Every row comes from one small tree of marks. The marks that hang from a mark follow it in brackets, in alphabetical order. Every link used is in the known rows. Which tree was each row made from?
Each row is shifted at random along 7 fixed directions that mean nothing.
Known rows
vokopu(pivul(medim(sumin))): [-108  285 -224 -509 -167  507  317 -586  -93  -40  112 -138  423   85
  131  -21 -227  117 -194  274 -274    6  210  381   11  -83  -53 -152
  374   54 -275  120  275  301 -251 -635   55  268  165  345 -343 -427
  243   64  140]
pivul(gosi(manam(vokopu)) medim(sazim) podo(nazoziz)): [-459 -218  -99 -640  306  238  144  597  295 -726 -122  258  -15  163
  -89  273  148 -202  -40 -213 -242  246  323  451  -87  433   17  261
  434 -365 -183  232  189 -121 -355  -52  474  145  -38  286  -82  229
 -142  -74  155]
vokopu(manam pivul(gosi medim(sazim(legi))) temid(nazoziz)): [ 273   -8  421 -295 -502 -158  237 -123  -19  103  109 -582  315  518
 -225 -195  197  -60  116  151  -47 -509 -279  105 -107 -346 -166 -257
   -1   30  143   44  -74   48 -114 -291 -151  276  206 -275  196 -350
  652    7   91]
vokopu(pivul(podo) temid(nazoziz(manam))): [ -13   33  262 -273  -32  -99   72  187   91 -243   33 -294  -63  492
  -96   -7   59  -83 -139  142 -200 -460 -138  126 -156 -218   48 -423
  192 -132  -80  269  -66   35 -326 -378  114  465  113  -22 -251 -336
  288   50   69]
vokopu(manam pivul(medim) temid): [-103  -32   -9  -80 -531  211  132 -274  -61  110   53 -290  323  570
   80 -116   -8  154   10   70 -131 -238  -13  -19   55 -187  -36 -208
  238  173 -222   35   49  465 -160 -187   83  348  241  143   89 -315
  701  460  -73]
nazoziz(sazim(medim temid)): [-379  240  -47  -17 -366  263   68 -406 -195  -24 -252  230   55  392
  222  286   23   77   35 -236   32 -137 -137   84 -162   75 -187 -277
   16  110  -44  339  -78  349  -49  344  -14  -73  347 -138  115 -486
  299  434 -218]
legi(sazim(medim(pivul sumin) nazoziz(manam) temid(podo))): [-321   93 -139  -91 -149 -109  118  -92  -29 -170 -188  116 -102  317
  110  449   31   32 -241 -233 -141  -76  -99  422 -277  141 -110 -156
  150   28 -190  307  -67  253  -83  130  160  218  286  -94 -208 -223
 -114  312  -31]
nazoziz(legi sazim(medim(pivul sumin) temid(podo))): [-390   -3  -64 -132  -13 -371   -8  393  119 -260 -200   96 -179  411
    6  536   90   41  -40 -188 -218 -100 -164  184 -269   58  -98 -523
   88  -79 -148  259   37  218 -318  342  427  226  199 -136 -116 -172
 -459  348  -12]
legi(pivul(gosi podo(nazoziz)) sazim(medim(sumin) temid)): [-414  300 -421 -720  413  568  234 -307  134 -358  -22  351    3   89
  101 -187  -12 -405 -734  156 -213  -48  384  758 -316   81  -23 -134
  466 -437 -188  197  336  -96 -302 -293  444  329 -182  363 -640 -586
 -473  361  137]
manam(vokopu(pivul(podo(sazim(medim))))): [-182   92  174 -403 -125  449  169   33 -143 -216  -28 -207  146  285
  -81  343   48 -162  165    6  -81    1  -37   67  -54  -38 -206  -70
  147  -29   33   95  123   68 -230 -209  -55   25  329 -211   18 -111
  291 -220  204]
legi(sazim(medim nazoziz(manam) temid(podo))): [ 125  172  -18 -758 -156  162  442 -463 -338 -113  -40  -87  263   -4
  103   39   -1 -157 -171  274   81 -221   45  634 -228 -111 -180  -55
  210  -64   32   80  111  -88  111 -339 -439    7  167  -33   43 -430
   71 -267  387]
pivul(gosi medim(sumin) podo(nazoziz(temid) sazim(legi))): [-169  -92   31 -427   -1  164   86  207  371 -349 -187   97    3  112
 -138   86  129    6   12 -239 -313 -100    0  427  -96  279 -133 -227
  171 -217  -91  333   41  -40 -187 -100  247  120  110   48 -119 -176
 -218   -9  -27]
nazoziz(legi(pivul) manam sazim): [  31 -165  161 -470 -318 -576  266 -100  263 -272   52 -295   98  327
  -46   16  -80  171   44  280 -215 -190  -39  352  -16  -88  187  -42
  284  159 -447   59   36  157  -15 -604 -112  376  193  257  141 -110
  -47  -85  176]
nazoziz(manam sazim(temid)): [-496 -257 -211 -312  -36 -282   34  -51   96 -199  255  223   23  362
   67   16  -50 -193 -271  292    7 -135  197  340 -226 -226  143  -19
   93 -196 -380  177  255  307 -231 -145  288  259 -151  210 -168   -2
 -143  492  154]
legi(sazim(medim(pivul sumin) temid(nazoziz(manam) podo))): [  19  171  151 -150 -368 -159  201 -293   -1 -153 -323 -112  -29  308
  112  267   11  224  -60 -178 -247 -294 -264  420 -159  164  -91 -207
  169  229 -108  350 -248  181  124 -193 -209  204  416  -26  -72 -427
  183   22 -103]
medim(sazim(nazoziz) sumin(gosi manam vokopu)): [ 133 -330  278   94 -615 -146    3 -190  426  -36   69 -331  133  228
 -267   -9   69  303  130 -112 -622  -88 -239  449   20  116   32  515
  -38  302 -544  556 -170  347   25 -853 -170  386  289  101  -14   34
  704  -39  -82]
nazoziz(legi(sazim) manam): [-227 -305   79 -590 -163 -131  140   43  282 -333   45  -12  116  505
   12 -284   63   25  -56  348 -191 -247  142  214   17 -100  269  176
  375  -71 -436  -49  185   47   57 -374  173  227   11  440  183 -116
  169  199  140]
pivul(gosi podo(sazim(legi medim temid(nazoziz)))): [-348  -38  216 -521  524   56  -91  630  465 -680 -151  233 -366  533
 -250  -69  288 -423 -238   20 -343 -318  169  302 -282   64  155 -209
  128 -609   11  502   68 -374 -405 -100  602  338  -74    4 -397 -285
 -227  143 -116]
temid(podo(manam(vokopu) nazoziz sazim(legi(pivul(gosi))))): [-472   -1   73 -306  230  187  172  308   76 -620 -251   96 -377  523
   48  172  135 -141 -175 -329 -205 -280  207  209 -155  329   31  -43
  429 -183 -155  227 -121  -30  -42   62  332  184  352  168 -168 -181
  -79  194  -95]
legi(pivul(medim) sazim): [-248  232   15 -371   13  -23  251   25   -9 -335  -11    2  -26  100
    7  526  -21 -111 -140   37 -113  248  -44  476 -192  185  -11   42
  265   45 -169  186  111   58 -209 -315   92  161  259    3 -202  -91
  -50 -175  231]
medim(sazim(temid(nazoziz(manam)))): [-194   84 -119 -446    8   25  266 -191 -145 -227  179  -22   81   73
   59  223  -43 -232 -251  125  -54  -81   81  497 -297  -87 -171  -46
  128 -154 -132  240  134  135 -276 -298   19  151  104   16 -259 -258
   74  -31  295]
gosi(manam(vokopu) pivul(podo)): [-399  175 -259 -482 -201  629  268 -649   43   29  317  -43  618  202
   16 -406 -152 -427 -141  430  106 -233  316  116  -41 -411 -197  142
  236 -116 -250 -204  430  244 -170 -494 -143   12 -186  163 -244 -367
  161  146  389]
nazoziz(legi(pivul(gosi(manam) medim(sumin)))): [ -54   82   77 -252 -618  193  289 -417   40  126   73 -357  475  176
 -103   15   -8  175  232  135  -27  -82 -232  147   58 -153 -229  -75
  158  246 -241 -142  104  247  103 -291 -187   13  337 -144  206 -218
  298  -92  200]
nazoziz(manam(vokopu) sazim(legi(pivul(medim podo)) temid)): [-135  -54   24 -253 -359   32  265 -366 -149  -33  -39 -134  167  262
  -37  342  -11  -81   84 -158   72 -130 -140  288 -225 -106 -449 -277
   57   80   20   58    2  300  -70   87 -191   80  382 -360   87 -272
 -172   19  125]
temid(nazoziz(legi) podo): [ -48   78  264 -162 -117 -417  197  165    7 -288 -128 -207 -156  359
  -63  245   35   56  -33   -4 -203 -450 -238  186 -158  -12  -17 -313
  256   19 -154  379 -166   61 -125 -325   15  284  428  -96 -147 -299
  154 -102   42]
sumin(gosi manam(vokopu(temid(podo)))): [-188 -276   -1 -362  -93  392  206 -111  175 -117  348 -231  288  229
 -234 -328   18 -231 -178  418 -234 -115  222  489  -98 -277  -82  211
  174 -157 -311  218  257  187 -198 -828  125  501  -37  170 -300 -108
  449   79  325]
manam(vokopu(pivul temid)): [-474  -15  -58 -376  200  478  117  369 -216 -389  175  -32  -30  377
    3  447   46 -311 -134   76  -91  130  162   39 -188  -44 -167  -48
  327 -237  -76   85  230  180 -507  -68  459  280  153  -31 -246  -73
  203   84  272]
medim(pivul(podo) sazim(nazoziz) sumin(manam vokopu(temid))): [-418 -215  -45 -154  131  171 -250  466  312 -252  141   92  -96  310
 -214  187  213 -159 -250 -296 -482 -115  -24  321 -282   16  -25   55
  -42 -278 -237  295  158   71 -463  -40  468  264 -269   25 -471  216
 -117  330  130]
gosi(manam pivul(medim(sazim(legi) sumin) podo(nazoziz))): [-343  408  136 -296   -5  575  169 -194   10 -287 -227   88  147  408
   25   82   92  -74   26 -352  -80 -358   24    3 -177  119 -241 -227
  153  -69  174  134 -107  -12 -102  234   13 -105  127  -91 -197 -585
   52   47  -51]
medim(pivul(gosi) sazim(nazoziz temid) sumin): [-110 -174  158 -204 -417 -380 -103  224  472  -23  121 -267  221  192
 -254   71  182   64   73  147 -304 -104 -327  253  -80 -155   86  103
 -178    5 -375  109   76   63 -163 -349   59  133 -160  -82   37  280
  183    6  213]
nazoziz(legi manam(vokopu(pivul)) temid): [ 100 -369  226   96 -454 -876  234  189  210 -219  179 -581 -132  375
 -192  608 -163  179  155   44 -259  -42 -300  259 -128 -117 -191 -258
   93  289 -431  298 -191  553 -275 -579  -33  723  563 -269  -98  -29
  -69 -228  122]
sumin(gosi(pivul) manam vokopu(temid)): [-537  -35  248    9  107  842   10  487  -85 -456  -22   75 -194  531
 -214  208  318   36  111 -354 -134  -25   55  -15 -142  224 -160  186
  322  -77  -94  308 -166   77 -134  233  384  186  230  -56   -2  -21
  640  148   -6]
vokopu(manam temid(podo(nazoziz))): [ 169 -229  147 -388 -230 -230  234  126 -116 -187  227 -482   88  266
  -61  -72   14  -45  -74  277 -198 -398   34  300  -78 -211   74  -81
  200  -29 -231  189   13  142 -129 -705 -169  469  107  148  -83 -149
  498 -115  304]
sumin(gosi vokopu(manam pivul(podo))): [-133 -231  372 -259 -113  400  148  694 -225 -361  100 -455   15  206
 -436  440  299  166  463 -122  -52  160 -117   44   40   93  -97  187
  279   27 -177  125  -45  -33 -109 -109   30  105  365 -234  376  494
  652 -449  367]
sumin(manam vokopu(temid)): [-352 -349   65 -320  -94  684  -25  299    3 -484  -17  178  -37  462
   28  -77  174  136   39  -96 -327  -33  243  115   93  251  144  519
  532    6 -421  173   28  155    9 -203  185  168  144  501  177  128
  735  163   17]
podo(manam(vokopu(temid))): [-498 -289 -162 -301 -165  452   48  -64  -57 -135  294   45  197  392
   57  -85   19 -263 -133  206  -27 -110  213  143  -44 -189    8  309
  174 -148 -330  -43  316  305  -86 -240  203  107    0  183  -88   84
  345  364  212]
gosi(manam pivul(podo(sazim(legi temid)))): [-267  187 -283 -380 -121  118  361 -396  188 -160  233 -194  360   76
  -32  -49 -192 -303 -109  268    6  -84  265  323 -103 -199 -198  -19
  282  -25 -379  -51  253  272 -221 -532 -129  176   83  126 -291 -309
 -112  -77  385]
podo(manam sazim(legi medim(pivul(gosi)))): [ -33   78   91 -184 -423  -13  184 -645  298   58   78 -257  194  453
  -61 -255  -34 -203  -72   79 -240 -393   17  430 -112 -201  -55   43
 -187   51 -186  199   76  209   79 -544 -185  165  284  -79 -204 -413
  164  227 -118]
medim(sazim sumin(gosi(manam) vokopu)): [-129   44   36 -392 -338  854  143 -747  -57   97  190  -57  478  196
  -17 -531   55   -2  -87  134 -275 -352   93  326  -90 -165 -184  245
   35  -34 -145  164  157  170  101 -452 -123   24 -155  241 -158 -531
  623  258   93]
temid(nazoziz(legi sazim) podo(manam)): [  35  -86  264  -26 -573 -736  157 -325   46  258  139 -345  165  333
 -152 -123   27 -147   41  211   92 -721 -440  223 -194 -470 -112 -313
 -208   88 -118  147   -4  201   98 -341 -373   42  214 -370   44 -205
   62  134  167]
sazim(nazoziz(legi(pivul) temid)): [-312   10 -192 -236 -330   46  154 -205  111  -40   47   78  193  261
   85  -15  -30    7 -169  196  -12  -93  -25  139  -32 -105  -23   -6
  327   38 -501   39  144  286 -166 -168  115  156  180  137  121 -227
  167  285  141]

Write each row's tree
[-248  179  -27 -367  -55  -47  239 -258  216 -219  215 -117   64  158
  -89  -25  -36 -265 -309  347 -127   47   50  497 -176  -83   90  142
  223  -71 -373  164  195   58 -182 -679  125  344   22  133 -327 -234
  100   43  214] : legi(pivul(gosi) sazim)
[-428  -94  196 -258  112  202  136  493 -205 -457  225 -175  -61  473
 -129  517  121 -298   57   16   41   10   49  -29 -219  -78 -135   83
  150 -150   12   56   35  102 -305    3  251  210  194 -254 -151   70
  264 -135  320] : gosi(manam(vokopu(pivul temid)))
[  18 -165  131  236 -860 -628  -38  -99  202  363  -10 -203  231  378
 -177  385   86  -53  240  115    8  -89 -574  124  -82 -318 -168  -14
 -344  253 -297  245   16  419  -65 -106 -237   14  509 -680  365   11
  271  112   16] : sazim(medim nazoziz(legi) temid)
[ -21   -9  124 -137 -123 -243  -17 -111  152  -95  123 -187  -24  219
  -82  109  -16  -75 -197  105 -444 -349 -171  404 -300 -183  -61 -277
 -196  -87 -136  489   -3  197 -252 -532   41  382  -21  -71 -562 -402
   15   89   44] : medim(sazim(temid(podo)) sumin)
[-118   25  294 -273  -76 -221  124  227  269 -349  108 -274   49  442
 -219  159   26  -20   54  255 -261  -29  -11  196  -44  -76  191    5
  125  -32 -218  287   26   56 -294 -567  207  425  148    2 -204  -26
  293 -128   33] : vokopu(pivul(gosi(manam) medim))
[-639 -141 -197 -222   37  146  141  163  -53 -243  243   61   67  498
   24  175   25 -413 -199   78   84  -71  207   41 -222 -168 -156   14
  259 -211 -205  -61  251  317 -342  107  432  209   33   -1 -182  -82
  -14  428  259] : gosi(manam(vokopu(pivul temid(podo(nazoziz(legi sazim))))))
[-186  170  116   75 -117  -68  151   31   73 -307 -116 -299 -234  350
  -58  484  -59  107    6 -316 -204 -101 -126  160 -124  134 -101 -391
  155  109 -234  419 -236  281 -285 -193   52  382  541 -159 -267 -235
  124  -17 -113] : vokopu(pivul(podo(manam sazim(nazoziz(temid)))))
[-160  179  -68 -371 -503  692  215 -671   31   60 -130 -186  438  296
  141 -473  -66  199   33   93  -67 -332   63   38  231  -94   34 -101
  392  158 -384  -77   87  215  117 -359 -261  -37  222  367  216 -371
  636  223  -15] : vokopu(pivul(podo(manam nazoziz)))
[-165  -50  140 -439 -187   55  144  109  420 -366  -34 -284  173  368
 -136 -237   41   74  131  257 -219 -118  113  115  161   -7  249   36
  383   -3 -455   46   72   10  -86 -553   59  273   86  356  113   -2
  399  -49   92] : vokopu(pivul(gosi(manam) podo(sazim)))
[-529  -85 -391 -286 -175  449  279 -278   27 -180  117   84  244   27
   24  -23  -43 -178 -107 -127  144   34  213  310  -87   68 -319   -7
  353 -154 -355   51  180  315 -176   -2  128   86   55  113  -28 -119
   35  268  211] : pivul(gosi(manam(vokopu)) podo(nazoziz(sazim temid)))
[-471 -112   57 -173   99 -358  107  307 -258 -122  441    4 -177  228
 -156  599   70 -524 -183   31  323 -102 -135  231 -487 -305 -241 -244
 -254 -294   88  178  150  155 -449  174  197   54   16 -591 -226  120
 -338   81  434] : podo(nazoziz(manam(vokopu(pivul)) sazim temid))
[-325 -239 -117 -706  -77   18  248  196  119 -530  -85  133   63  218
  151   33   35  128  -15   76 -122   34  289  279  112  286  289  371
  620  -23 -553    0  126   45    9 -247  123   16  182  618  411  170
  226   10  218] : podo(nazoziz(manam sazim(legi)))
[-325  301  120 -287  -51   47  134   76 -143 -183  -84  129  -78  285
    0  446  168 -231 -149  -10  153  -14 -221  252 -297   20  -59  -71
   67  -45   21  118   20  -85  -98  193   44  -46  188 -328   28 -176
   -3   29  206] : legi(pivul sazim(medim nazoziz(temid)))
[-515  210   96 -255   33  332  -60  110  194 -309 -309  343  -91  461
   43  122  174 -104 -124 -161 -115  -73  -86  123 -127  190  101 -132
  229 -100  -73  177   64  -65 -127  204  300  -16   47   71  -72 -239
   20  333 -113] : legi(pivul(medim podo) sazim)
[-159  103  -60 -103 -379  222  287 -272  -47  -56 -133 -297  118  261
  -63  106   43   67   39  -98   -1 -215 -147  200  -88  -71 -360 -349
  289  122 -250  -20  -96  248   98   16  -95  164  508 -223   44 -341
   62   56   61] : sazim(legi(pivul(gosi)) temid(podo(manam)))
[-206  -44  -37 -162  -63  235   42  -81  -36 -138  156   53   -1  457
  -25  129   19 -227 -218  -22 -301  -81   87  262 -220  -80 -148   62
  161 -123 -192  323  155  306 -404 -227  284  344  132    8 -292 -294
  209  337  -37] : sumin(vokopu(pivul(medim(sazim(legi nazoziz(manam)))) temid))
